Here is a tiny trained network, its code and every weight. The questions are about switching its units off for an input and a class, where a switched-off unit gives its printed mean instead of its output.

import numpy as np


def w(rows, s, z=0):
    codes = np.array(rows[::2]) - 128.0
    scale = np.full(codes.shape[1], s)
    scale[-1] = z or s
    return codes * scale


def norm(h):
    return h / np.sqrt((h * h).mean(-1, keepdims=True) + 1e-5)


def f(y):
    return y / 2 * (1 + np.tanh(0.7978845608 * (y + 0.044715 * y**3)))


def log_softmax(a):
    a = a - a.max(-1, keepdims=True)
    return a - np.log(np.exp(a).sum(-1, keepdims=True))


def net(x, mask):
    res = np.array(x, float).reshape(1, 7) / 4 @ E
    u = 0
    for l in range(2):
        y = f(norm(res) @ A[l][:, :-1].T + A[l][:, -1])
        res = res + np.where(mask[u : u + 14], y, B[l][:, -1]) @ B[l][:, :-1]
        u += 14
    return log_softmax(norm(res)[-1] @ U[:, :-1].T + U[:, -1])


A, B = {}, {}
E = w([
[71,107,211,79,103,104,1,72],'x0',
[124,138,135,179,119,73,159,56],'x1',
[175,90,123,54,190,142,149,61],'x2',
[165,243,63,133,199,97,53,123],'x3',
[112,205,205,156,165,220,161,99],'x4',
[125,127,125,125,126,127,128,127],'x5',
[81,154,141,86,152,86,164,144],'x6',
],0.0043)
A[0] = w([
[46,177,154,238,58,79,112,202,24],'L0N0',
[138,130,134,208,114,62,164,10,79],'L0N1',
[173,148,157,156,65,58,144,54,27],'L0N2',
[156,180,99,130,173,109,83,139,1],'L0N3',
[132,107,149,229,148,57,152,62,92],'L0N4',
[83,140,119,200,144,37,167,1,107],'L0N5',
[133,212,198,124,123,181,119,86,57],'L0N6',
[33,178,114,188,53,151,89,242,49],'L0N7',
[253,85,125,211,71,217,43,89,152],'L0N8',
[129,90,108,28,185,236,68,239,67],'L0N9',
[204,67,129,21,239,149,166,25,26],'L0N10',
[195,160,83,174,176,138,58,133,53],'L0N11',
[21,189,150,21,171,66,195,172,76],'L0N12',
[187,165,84,132,156,129,89,105,51],'L0N13',
],0.0053,0.0037)
B[0] = w([
[235,112,141,172,120,114,116,33,201],'L0N0',
[170,162,168,57,138,151,111,240,171],'L0N1',
[132,136,152,114,131,124,94,184,108],'L0N2',
[117,150,131,80,83,121,145,110,130],'L0N3',
[146,144,150,66,137,172,120,179,158],'L0N4',
[188,120,146,80,148,166,107,198,216],'L0N5',
[106,85,97,164,172,161,112,142,170],'L0N6',
[241,141,162,138,127,108,120,85,200],'L0N7',
[55,143,175,136,197,2,194,165,241],'L0N8',
[217,170,203,84,129,127,125,202,211],'L0N9',
[228,147,149,246,64,94,95,51,253],'L0N10',
[83,151,145,111,77,104,165,131,184],'L0N11',
[131,91,163,173,201,44,158,137,194],'L0N12',
[92,144,146,127,68,114,171,114,156],'L0N13',
],0.0074,0.0023)
A[1] = w([
[129,95,100,73,136,71,122,104,51],'L1N0',
[94,129,168,164,142,215,159,85,78],'L1N1',
[148,168,112,239,57,108,90,128,159],'L1N2',
[50,111,192,111,115,147,1,79,65],'L1N3',
[148,116,117,161,178,98,185,165,170],'L1N4',
[114,145,130,178,171,185,147,101,82],'L1N5',
[93,125,147,143,91,55,172,72,144],'L1N6',
[121,238,53,107,137,115,84,114,91],'L1N7',
[125,41,173,123,59,164,173,148,87],'L1N8',
[86,178,131,91,149,119,37,110,147],'L1N9',
[160,62,63,89,67,68,116,152,196],'L1N10',
[150,159,188,145,169,190,132,139,87],'L1N11',
[146,110,125,147,238,73,123,100,92],'L1N12',
[136,166,23,164,123,192,200,154,4],'L1N13',
],0.0069,0.0023)
B[1] = w([
[122,138,136,200,147,159,137,149,146],'L1N0',
[92,187,77,136,157,138,69,101,158],'L1N1',
[131,61,154,110,184,147,140,81,242],'L1N2',
[195,95,2,130,104,77,213,170,191],'L1N3',
[92,81,144,98,93,79,55,122,253],'L1N4',
[90,106,105,147,121,123,53,132,157],'L1N5',
[104,120,137,112,137,176,160,152,186],'L1N6',
[76,128,225,110,61,243,192,75,211],'L1N7',
[113,253,150,94,65,142,160,80,174],'L1N8',
[132,90,98,111,99,159,178,130,182],'L1N9',
[76,205,115,172,226,214,59,108,251],'L1N10',
[116,142,65,124,155,120,62,157,208],'L1N11',
[65,94,176,181,65,121,149,178,218],'L1N12',
[162,25,64,56,80,66,112,114,191],'L1N13',
],0.0073,0.0034)
U = w([
[251,126,171,201,130,113,98,11,110],'0',
[118,124,130,111,132,132,116,143,248],'1',
[158,54,1,64,85,67,147,144,107],'2',
[55,193,185,65,51,211,176,80,105],'3',
[204,208,165,61,161,131,64,235,93],'4',
[32,151,55,176,224,174,20,126,97],'5',
[50,108,207,158,169,23,158,169,91],'6',
],0.0099,0.015)

Each question gives the input, the list of numbers given to net, and the class t.
The units are the neurons (one row each of A and B). Each row of codes is followed by its name. A weight is (code - 128) times the scale printed after its matrix; where a second scale follows, it is the last column's (A, B and U).
mask holds one flag per neuron, layer by layer. A switched-off neuron (its flag False) gives its mean, the last column of its row in B, instead of its output. The means were averaged over made-up inputs and are rounded, as every weight is.
A unit's drop is (log p(t) with every unit on - log p(t) with that unit switched off) / (log p(t) with every unit on - log p(t) with every unit switched off).
The circuit of an input: a set's keep is (log p(t) with only the set's units on - log p(t) with every unit switched off) / (log p(t) with every unit on - log p(t) with every unit switched off). Starting from the 12 units with the biggest drops (on a tie, the unit counted first), units are removed one at a time, each time the one whose removal leaves the highest keep (on an exact tie, the one counted first), for as long as the keep stays at least 0.8.
units of the circuit, in order: the units of the circuit, biggest drop first
most important unit: the unit with the biggest drop
top k neurons in layer l: the k neurons of layer l with the biggest drops, biggest first
input [-1,5,-3,8,1,-1,6], class 3: units of the circuit, in order => L1N7
input [-4,8,3,3,-4,-2,6], class 4: units of the circuit, in order => L0N5, L0N1
input [3,-7,-5,-3,8,1,3], class 5: units of the circuit, in order => L1N11, L1N1
input [2,-5,-8,-6,6,1,-8], class 0: units of the circuit, in order => L0N7, L0N0
input [2,-7,0,2,-5,-2,8], class 6: top 2 neurons in layer 0 => L0N12, L0N5
input [-1,-3,7,7,-4,7,-8], class 6: units of the circuit, in order => L0N8, L1N12
input [7,2,6,-8,-2,-4,7], class 3: top 3 neurons in layer 1 => L1N8, L1N6, L1N13
input [4,-1,-7,-7,2,-6,-2], class 0: units of the circuit, in order => L0N0, L0N7
input [-5,-7,3,7,4,-3,-7], class 3: units of the circuit, in order => L1N7, L0N11
input [4,7,2,7,-8,5,8], class 5: top 3 neurons in layer 1 => L1N10, L1N0, L1N8
input [4,8,7,-2,1,6,0], class 4: units of the circuit, in order => L0N1, L0N5
input [-5,6,5,-7,-4,1,3], class 3: top 2 neurons in layer 1 => L1N8, L1N10
input [3,-4,4,0,5,2,-4], class 5: top 4 neurons in layer 0 => L0N6, L0N12, L0N7, L0N0
input [3,-3,-6,2,8,5,5], class 5: units of the circuit, in order => L0N6, L1N11
input [8,-6,-2,-2,-6,7,-8], class 2: units of the circuit, in order => L1N3
input [-8,6,-1,5,2,-7,7], class 2: top 2 neurons in layer 0 => L0N8, L0N9
input [-6,-8,-6,-2,-5,-5,4], class 4: units of the circuit, in order => L1N10, L0N7
input [-6,3,1,6,-5,6,8], class 6: units of the circuit, in order => L1N12, L1N7
input [3,7,-1,-6,-4,1,7], class 4: top 3 neurons in layer 0 => L0N5, L0N1, L0N8
input [-8,8,7,4,7,-5,-1], class 2: most important unit => L1N13
input [-1,4,-6,2,2,0,6], class 0: top 3 neurons in layer 0 => L0N0, L0N7, L0N8
input [-5,7,-5,-1,-7,2,5], class 4: top 3 neurons in layer 0 => L0N5, L0N1, L0N4
input [8,-1,-8,2,-4,-1,3], class 0: units of the circuit, in order => L0N0, L0N7
input [3,-3,-5,-8,-3,-4,-7], class 3: top 2 neurons in layer 1 => L1N8, L1N6
input [-6,7,5,-8,-1,0,3], class 3: top 2 neurons in layer 1 => L1N8, L1N3
input [-8,-2,3,7,8,3,-4], class 2: top 2 neurons in layer 1 => L1N13, L1N10
input [1,1,-6,5,4,0,1], class 0: most important unit => L0N0
input [-8,-2,-6,1,0,1,-7], class 2: top 2 neurons in layer 0 => L0N10, L0N12
